In the rows, zero is written as 128.
Each row has a class, written as a number after it.
[138  90  96 157 138 108 150 122 166 121 179 166 131 120 146 134  82 124
 125 154 179  91 200 126 130 130 176  90 150  68  82 131 142 154 153 158
  65  90]
2
[104 119 137  57 131 159 175 147 139 116 115  77  92  93 122 120 126 100
 115 176 143 112 125 135 160 126 124 110 162 124  88  96  72 107 125 159
 125 120]
10
[142 138 118  78 131  99 219 131 122 115 180 119 152 154 124 142 100  98
 152 164 172 134 148 111 143 104 146  73 151  89 130  82 125 121 156 150
  81 128]
1
[113  99 144 169 131 114 162 162 123 111 165 112 146  69 111 148 112 123
 136 184 146  84 225 131 111 154 192 151 172  94 101 114 137 124 128 134
  86  31]
8
[100 108 138 102 148 144 160 114 116 118 136 110 111 123 104 145 124 141
 136 155  82 102 108 144 145 120 151 117 139 128  96 122  91 105 111 146
 103 100]
2
[133  99 163 111 196 112 143 111 133  65 136 154 190 135 148 157  55  73
 114 162 184 114 213 133 155  77 168 123 157 104 111 100 109  54  84 167
 142 171]
4
[143 119 134 121 126 136 160  94 129 101 112 134 171 142 167 145  95 144
 113 132 138 122 153 190 164 121 132 108 143  79 109 140  91 162 156  69
  89 161]
3
[124 147 111 127 166 137 156 151 113  90 164 161 167 145 187 144 127 143
  95 116 139 121 183  98 131 112 140 108 147 141 144 120 134 129 144 114
  98 132]
4
[132 117 101 108  93 139 119 141 135 101 121 141 143 127 140 138 128 114
 120 136 132 126 164 144 159 124 149 159 150  80  99 132 110 117 141 125
 122 142]
9
[153 129 149 144  68 118 125 147 113 135 107 144 158  68 143 114 121 133
 132 143  81 124 184 144 186 139 123 190 109 115 105 180 127 161 132  83
  85 138]
0
[116 122 157 179 154 103 168 122 104  97 144 105 153 164 103 124  82  73
 106 153 152 128 147  78 136 109 183 183 136 122 154 114 156 110 130 184
  70 102]
5
[158  88 166 117  97 113 177 114 112 104 122  78 103 100 133 143 162 116
 151 157 120  90 141 166 158  97 117 121 111 127 116 161  71 138 106 105
 136  98]
3
[169 103 127 117 142 112 192 178 121  70 194 183 150 107 129 154  73 103
 114 124 144  59 155 103 175 123 107 113 158 103 110 196 139  95 105 153
  75  69]
9
[127 125 164 161 113 100 103 134 130  99 108 156 169  66 129 125 125 133
 112 102 135 115 147 146 157 167 130 181 133 109 112 159 157 106 115 111
 148  90]
7
[123 107 150  89 105 111 117 146 105 145  98  37 103 114 148  89 177  88
 141 188 121 139 138 128 118 105 130 151  77 153 137 140  79 166 161 147
 125 138]
8
[130 129  93 141 105 121 149 106 126 105 126 126 157 129 145 144 144 111
 133 119 110 110 132 144 176 156 125 165 106 129 144 140 121 129 169  65
 100  99]
3
[119 107 144 120 140 145 109 139 110  84 101  92 116 100 113 159 134 136
 114 179 139 115 107 141 173 125 162 128 100 136  96 115  75  95  94 175
 138 115]
6
[126  88 134 105 159 167 131 147  93 100 119 100  87 101 135 104 125 102
 108 130 153 118 159 120 130 119 120 150  94 145 127 144  61 105 111 141
 142  91]
9
[131 113 127 116 143 163 147 126 125  91 118  99 103 111 129 139 178 124
 121 112 125 126 120 116 127 147 122 136 120 153 128 134 104 124 125 163
 126 102]
9
[120 110 142  91 125 145 119 143 115 125 106  96  89 102 118 122 108 142
  99 168 143 130  94 144 112 133 135 123 109 158 100 111  73 152 146 157
 122 144]
6
[127 116 143 126 160 147 106 146 143 112  79  71 141 107 124 141 143 118
 124 162 139 135  92 126 163 142 152 124  97 177 138 112  95 117  98 158
 139 125]
6
[180 125 152 153 160 103 208 101 127  90 155 156 192 129 141 147 114  92
 141 135 175  99 194 156 160  93 137 130 124  94 134 147 104 106 144 110
 109  82]
4
[128 112 147 182 118 135 215 137 101 149 181 168 159 131  97 153  67 165
 115 144  78  90 151 114 156  94 158 141 148 124  98 149 125 132 127 113
  24  83]
1
[169 140 103 103 120 126 180 143 165 122 127 185 197  91 158 137 109 121
 133 100 144 108 175 195 166 130 101 136 192  98 118 140 129 126 167  38
 128 134]
4
[166 115  88 127 103  93 233 146 123  94 150 154 127  87 134 144  89  85
 139 134 141  91 184 123 186 104 132 125 189  83 142 141 125  67 107 147
 123  63]
5
[ 79 110 183 150 141  55 146 160 125 100 199 112 183 133 113 120  86  94
 140 220 168 119 224  92 140 127 186 134 172  79 121 127 189  98  86 169
  62 105]
7
[126 104 127 130 124 146 163 157 149 101 115  87 120  78 124 146 139 117
 140 165 118  98 152 175 136 145 117 164 160 145  95 137  90 136 126 172
 110  85]
10
[139 135 175 155 113 107 209 159  95 116 157 141 143 103 146 173  71 137
 116 145 139 119 145  79 124 122 161 121 132  97 124 167 119 163 135 141
  55  94]
1
[ 79 107 147 141 182 149 163 181 100 108 187 121 173 110 128 124  69 180
  88 169  96 122 183  94 129 149 158 109 185 185  98  84 167 146 111 158
   6 145]
1
[144 139 152 159 190 110 189 113  86 129 174 130 130 111  77 126 112  85
 114 117 199 115 156  99 109 145 181 109 175 164 171  54 152  95 160 109
 134  23]
5
[142 114 166 140 191  82 209 126 110  89 137 148 191 150 151 167  78  72
 123 164 143  91 200 161 189  91 131 119 141 155 164 176  98  92 139 141
 136  86]
4
[123 116 131 125 152 107 148 128 146 139 176 157 153 148 148 172  80  80
 117 177 164  80 174 115 168 109 180  88 144 117 110 139 123 143 190 112
  79  64]
2
[ 87 112 134 104 132 125 128 133 114 110  99  95 122 156 112 134 101 136
 131 187  75 122 150 161 127  86 136 139 116 129 109 135  76 112 114 151
 124 162]
0
[102 108 132  92 173 182 165 130 114 102  88 103  98  89 127 113 112 104
 109 118 105 110 106 143 179 123 104 161 111 141 120 127  46  61  82 145
 152  89]
10
[131  93 160 112 120 115 151 136 140 101 110 127 121  95 140 161 140  95
 137 155 151  96 154 142 167 101 151 143 124 102 100 174  93 127  98 144
 131 136]
4
[181 145 154 147 135 113 189 124 158 138 171 126 174 133 164 135 123  95
 148 148 137 125 181 106  98  68 104 118 167 141 172 149 153 144 129 107
  71  91]
5
[123  99 141 124 218 102 185 108 100  90 163 182 166 159 194  98 106 124
 104 110 113 111 210 168 179  89 101  97 113 143 167 169 107 119 103 136
 113 116]
4
[126 111 162  93 116 132 157 158 108 106  84  98  97  61 143 151  86 126
 123 176 148 119 167 170 118 117  93 140 125 131 101 158  60 124 137 145
 163  94]
1
[140 164 150  65 133 123  45 130 121  93 114 169 180 154 161 126 122 120
 108 175 153 129 172 129 161  97 101 120 126 140 103 119 147 101 119 145
 157 206]
4
[ 98  88 184  97 136 134 116 158  88  89 107  67  87 115 127 154 146 102
 124 187 114 107 152 147 154  92 126 172 133 123 100 167 107 107  95 209
 158 130]
8
[140 108 140 132 100 104 147 162 149 133 140 146 139 151 132 126  77 118
 131 154 154 101 146 126 119  84 121 129 136  85 113 192 124 154 122 148
  93 127]
7
[139 118 191  76 153 124 218 122 114 108 183 111 115 114 153 107 126  91
 104 121 140 102 142 142 128  46  97 120 150 100 132 134 100 121 138  70
 101  68]
5
[117 123 181 145 164 110 219 113 117 111 161 159 209 115 150 162  28 145
  87 167  69  98 170 112 163  99 149 108 185 107 107 165 127  85 127 129
  27 137]
8
[101  78 146  88 155 121 126 160  84  89 102 109 105  65 142 147 101 106
 112 151 134 113 164 152 173 123 143 130 114 159 109 118  70  93  97 161
 172 108]
1
[109 122 163 175 146  72 102 139 143  96 164 137 162 114 157 172 107  93
 143 181 186 121 172 104 128 131 188 148  85  55 150 167 133 118  89 129
  98  56]
6
[134 125  95  70 105 124 164 142 170 120 105 118 148 122 167 128 111 104
 132 131 116 136 157 180 171 124 126 130 197  91 108 100 124 128 164 124
 158 156]
2
[111 112 161  97 172 177 117 119 102  76  93 112 131 137 147 138 162 100
 113 134 117  99 141 141 173  77 137 167  58 148 124 127  45  93  88 124
 158  90]
4
[121 116 121  99 130 136 164 107 152 142 109  76  88 113 119  77 145 101
 153 156 144 139 128 147 109 120 101 139 110 112 125 119  74 120 119 161
 129 119]
10
[128 109 144  98  92  97 125 144 139  94 114 129 146 133 154 111 139 108
 104 113 151 116 146 174 147 110 152 148 129  84 103 110 108 165 160 131
 159 115]
7
[169 131 141 136 127  81 176 158 103 118 167 127 184 145 148 139 110  99
 136 152 165 109 149 109 137 103 146  96 118 140 154 155 109 156 170 124
  84  88]
7
[132 108 159 205 180 125 105 140 131 148 146 162 141 121 122 127  77 137
  95 133 178 120 155  86 116 150 195 110 114 149 147 117 145 150  93 146
 105  79]
6
[157 124 125 152 139 142 228 138 104 129 145 151 153 118 127 114  45 105
 128 172 129 106 222 129 162 109 129 135 176 124 153 141 110 118 110 139
  58  55]
5
[149 138 155 127 144 132 185 165  92 131 197 166 140 115 106 128 108 134
 119 133 158  86 154 111 141 108 114 126 161 121 113 163 150 120 136  75
  78  99]
4
[112  93 103 142 228 121 175 137 103  88 166 112 151 192 138 115  91  73
 112 105 173 127 160 134 135  75 176 120 149 116 183  84 118 103 119 141
 110  98]
5
[144  94 145  78 133 139 161 161 145  90 120  43 123 136 139 120 126 126
 136 165 140 100 103 157  98 107  91  99 125 145 112 140  84 180 125 122
  90 159]
3
[146 150 148 159  99 104 144 147 118  77  96 139 177 120 173 147 148 153
 115  83 115 135 126 155 138 141 128 162 127  93 143 167 127 158 139 129
 144  98]
7
[128 109 137 194 141 100 187 178 108  39 176 124 141 183 168 189 146 148
  86 133  99  94 199 129 163  69 132 135 195 122 130 189 163 102 123 217
 146  83]
9
[121 122 151 103 101 130 151 116 102 111  90  83  99  87 107 102 140 143
 124 131 124 123 111 121 129 167 151 122 116 119 122  82  87 118  93  94
 153 115]
3
[130 148 187 138 124  98 174 154  63 115 179 153 142 131 134 149  62 126
 100 169 100 104 166  62 136 103 140 129 114 139 131 177 129 137 140 131
  57 109]
0
[ 71 113 148 108 134 127 126 130 107  71  98  68 102 143 145 143 141 112
 104 180 114 110 160 121 152 145 145 140 117 158 137 103 103 114 111 160
 159  95]
3
[128 106 125  81 162 136 115 130 127 111 105  89 107 103 146 127 141 106
 139 165 152 117 141 147 158 134 130  89 110 148 111 123  85 124 129 162
 151 108]
2
[158 118 159 104 110 123 175 141 106  91 125  94 111  94 146 168 147  96
 135 151 134 103 139 140 131  75 139 131 146 123 128 142  76 131 118 136
 128  80]
5
[120 139 121  81 106  83 202 144  99 110 130  90 118 161 152 154 129  77
 165 179  90 103 127 103 155 132 106 109 104 164 205 164  87 125 117 127
 131  71]
3
[142 119 132 117 106 146 147 122 121 109 138 149 155 100 142 136 153 132
 112 134  94 111 177 172 188 134 117 155 156 129  98 149 115 127 158  97
 103 100]
9
[129  98 148  76 153 120 175 126 157  87 121 111 112 113 124 126 154 107
 132 137 136  84 125 160 141  91  94 117 125 131 106 146  96  97 100 150
 156 121]
4
[146 100 114 108 137 172 223 135 160 123 160 118 106 107 178 149  85 115
 113 167 164 113 162 131 151  85  96 110 129  98 114 176  74 148 154 134
  48 105]
6
[ 97 141 143 123  76  96 131 192 141 133  78 154 125 109  83 115  60 147
  75 150 132  94 113  86 153 189 169 115 191 132  98 115 164 127 123 172
 155 113]
7
[127 118 138 162 133 129 150 147 117 109 202 149 149 109 145 116 123 152
 113 192 128  94 240 100 146 122 121 113 142 121 105 172 147 113 116 127
  43  57]
9
[118 114 127 151 109 123 164 178 117 145 104 102  89 137 123 164 123 145
 129 177 122 114 106 126 180 113 158 105 130 119 141 190  91 147  97 164
 126 105]
6
[163 127 124 137 112 138 189 176 102 157 146 134 135  93 112 121  32 116
 130 190 127 113 150 119 142 121  81 167 132 159 141 187 101 109 141 120
  71 100]
6
[112 113 132  99 134 129 201 125  94  71  87  97  97  79 130 126 135 117
 122 137 130 128 144 124 161 135 139 149 120 108 123 128  67  68  88 169
 160 131]
4
[107 109 162  90 140 129 125 102  89  66 112 113 106  88 135 143 124 130
 101 159 145  94 145 142 161 167 144 104 103 135 101 110  80 121 117 124
 135  92]
3
[143 137 123 105 127 134 218 152  74  94 171 171 121  85 152 116  70 139
 101 129 148 104 171  77 111 128 124 128 122 104 121 143  86 112 132 116
  69 103]
4
[139 130 127 117 106 132 153 120 126 112  97 144 152  62 177 115 104 145
 115 130  90 134 186 165 175 143  96 150 113 105 108 175  97 142 151  82
  91 148]
0
[160 135 113 129  87 117 150 116 155 102  96 153 169 119 151 152 124 135
 108 107 118 127 143 176 153 123 130 143 164  82 103 150 105 121 176  99
 148 140]
9
[161 140 132  93 108 156 129 143 143  84 111 153 165 140 156 162 120 142
  97 116 107 118  88 164 204 101 111 144 138 103  95 134 121 129 125 143
 123 159]
6
